Below is a small trained network, with its code and all its weights. Each question gives an input and a class and asks what happens when units are switched off, that is, made to give their printed mean instead of their output.

import numpy as np


def w(rows, s, z=0):
    codes = np.array(rows[::2]) - 128.0
    scale = np.full(codes.shape[1], s)
    scale[-1] = z or s
    return codes * scale


def norm(h):
    return h / np.sqrt((h * h).mean(-1, keepdims=True) + 1e-5)


def f(y):
    return y / 2 * (1 + np.tanh(0.7978845608 * (y + 0.044715 * y**3)))


def log_softmax(a):
    a = a - a.max(-1, keepdims=True)
    return a - np.log(np.exp(a).sum(-1, keepdims=True))


def net(x, mask):
    res = np.array(x, float).reshape(1, 4) / 4 @ E
    u = 0
    for l in range(2):
        y = f(norm(res) @ A[l][:, :-1].T + A[l][:, -1])
        res = res + np.where(mask[u : u + 4], y, B[l][:, -1]) @ B[l][:, :-1]
        u += 4
    return log_softmax(norm(res)[-1] @ U[:, :-1].T + U[:, -1])


A, B = {}, {}
E = w([
[87,49,41,140,151,111,116,170,146,145],'x0',
[106,42,148,104,43,138,151,164,47,96],'x1',
[126,124,255,134,198,57,147,97,50,125],'x2',
[150,88,15,59,84,123,229,164,208,133],'x3',
],0.0068)
A[0] = w([
[91,161,110,190,204,142,74,108,160,116,2],'L0N0',
[117,129,142,144,255,50,134,118,127,161,160],'L0N1',
[96,146,93,150,77,153,118,140,60,106,57],'L0N2',
[142,122,80,147,130,144,91,165,125,143,123],'L0N3',
],0.01,0.0033)
B[0] = w([
[183,64,143,38,8,144,149,174,131,218,195],'L0N0',
[35,155,164,108,104,134,131,205,67,39,255],'L0N1',
[103,137,159,2,135,88,194,156,193,118,167],'L0N2',
[146,155,87,178,181,72,148,94,109,240,178],'L0N3',
],0.0079,0.0068)
A[1] = w([
[154,129,96,67,72,126,145,194,122,128,192],'L1N0',
[123,2,89,82,173,73,174,110,142,111,123],'L1N1',
[179,151,234,81,121,117,130,75,113,98,2],'L1N2',
[134,146,175,133,76,184,112,88,68,102,97],'L1N3',
],0.009,0.0041)
B[1] = w([
[45,137,213,67,104,185,91,150,97,113,255],'L1N0',
[196,84,206,191,60,160,119,148,140,68,203],'L1N1',
[73,156,153,185,238,1,198,44,60,58,184],'L1N2',
[98,249,120,91,174,115,172,206,144,34,183],'L1N3',
],0.0089)
U = w([
[140,72,101,104,137,93,47,91,70,246,38],'0',
[92,102,178,51,6,186,126,192,121,129,203],'1',
[66,208,158,118,246,33,180,117,32,35,189],'2',
[167,189,12,146,174,168,104,57,192,188,126],'3',
[244,56,132,245,125,101,94,122,95,96,2],'4',
],0.011,0.0044)

Each question gives the input, the list of numbers given to net, and the class t.
The units are the neurons (one row each of A and B). Each row of codes is followed by its name. A weight is (code - 128) times the scale printed after its matrix; where a second scale follows, it is the last column's (A, B and U).
mask holds one flag per neuron, layer by layer. A switched-off neuron (its flag False) gives its mean, the last column of its row in B, instead of its output. The means were averaged over made-up inputs and are rounded, as every weight is.
A unit's drop is (log p(t) with every unit on - log p(t) with that unit switched off) / (log p(t) with every unit on - log p(t) with every unit switched off).
The circuit of an input: a set's keep is (log p(t) with only the set's units on - log p(t) with every unit switched off) / (log p(t) with every unit on - log p(t) with every unit switched off). Starting from all 8 units, units are removed one at a time, each time the one whose removal leaves the highest keep (on an exact tie, the one counted first), for as long as the keep stays at least 0.8.
circuit, biggest first: the units of the circuit, biggest drop first
unit that matters most: the unit with the biggest drop
k most important neurons: the k neurons with the biggest drops, biggest first
top k neurons in layer l: the k neurons of layer l with the biggest drops, biggest first
drop when u is switched off: that unit's drop, to one decimal
input [5,-1,-7,-5], class 0: circuit, biggest first	(L0N3 L1N3)
input [2,-7,-6,-7], class 1: unit that matters most	L0N0
input [7,-2,-1,5], class 4: 3 most important neurons	(L1N1 L0N0 L0N1)
input [-5,-6,-4,2], class 3: top 2 neurons in layer 0	(L0N1 L0N2)
input [-1,-4,-6,7], class 3: circuit, biggest first	(L0N1 L0N0)
input [8,-5,-6,0], class 3: 2 most important neurons	(L0N3 L0N1)
input [2,-4,2,5], class 1: 2 most important neurons	(L1N2 L1N3)
input [8,-7,-3,-7], class 1: 2 most important neurons	(L0N0 L0N1)
input [-7,7,1,3], class 2: 2 most important neurons	(L1N2 L0N0)
input [8,0,1,-8], class 1: 2 most important neurons	(L0N0 L1N2)
input [3,-5,-5,7], class 3: top 2 neurons in layer 0	(L0N1 L0N0)
input [1,-6,-4,3], class 3: drop when L0N1 is switched off	0.4
input [-7,-6,-8,3], class 3: drop when L0N1 is switched off	0.3
input [6,-6,7,-3], class 1: drop when L0N2 is switched off	0.0
input [7,-7,-4,8], class 3: circuit, biggest first	(L0N1)
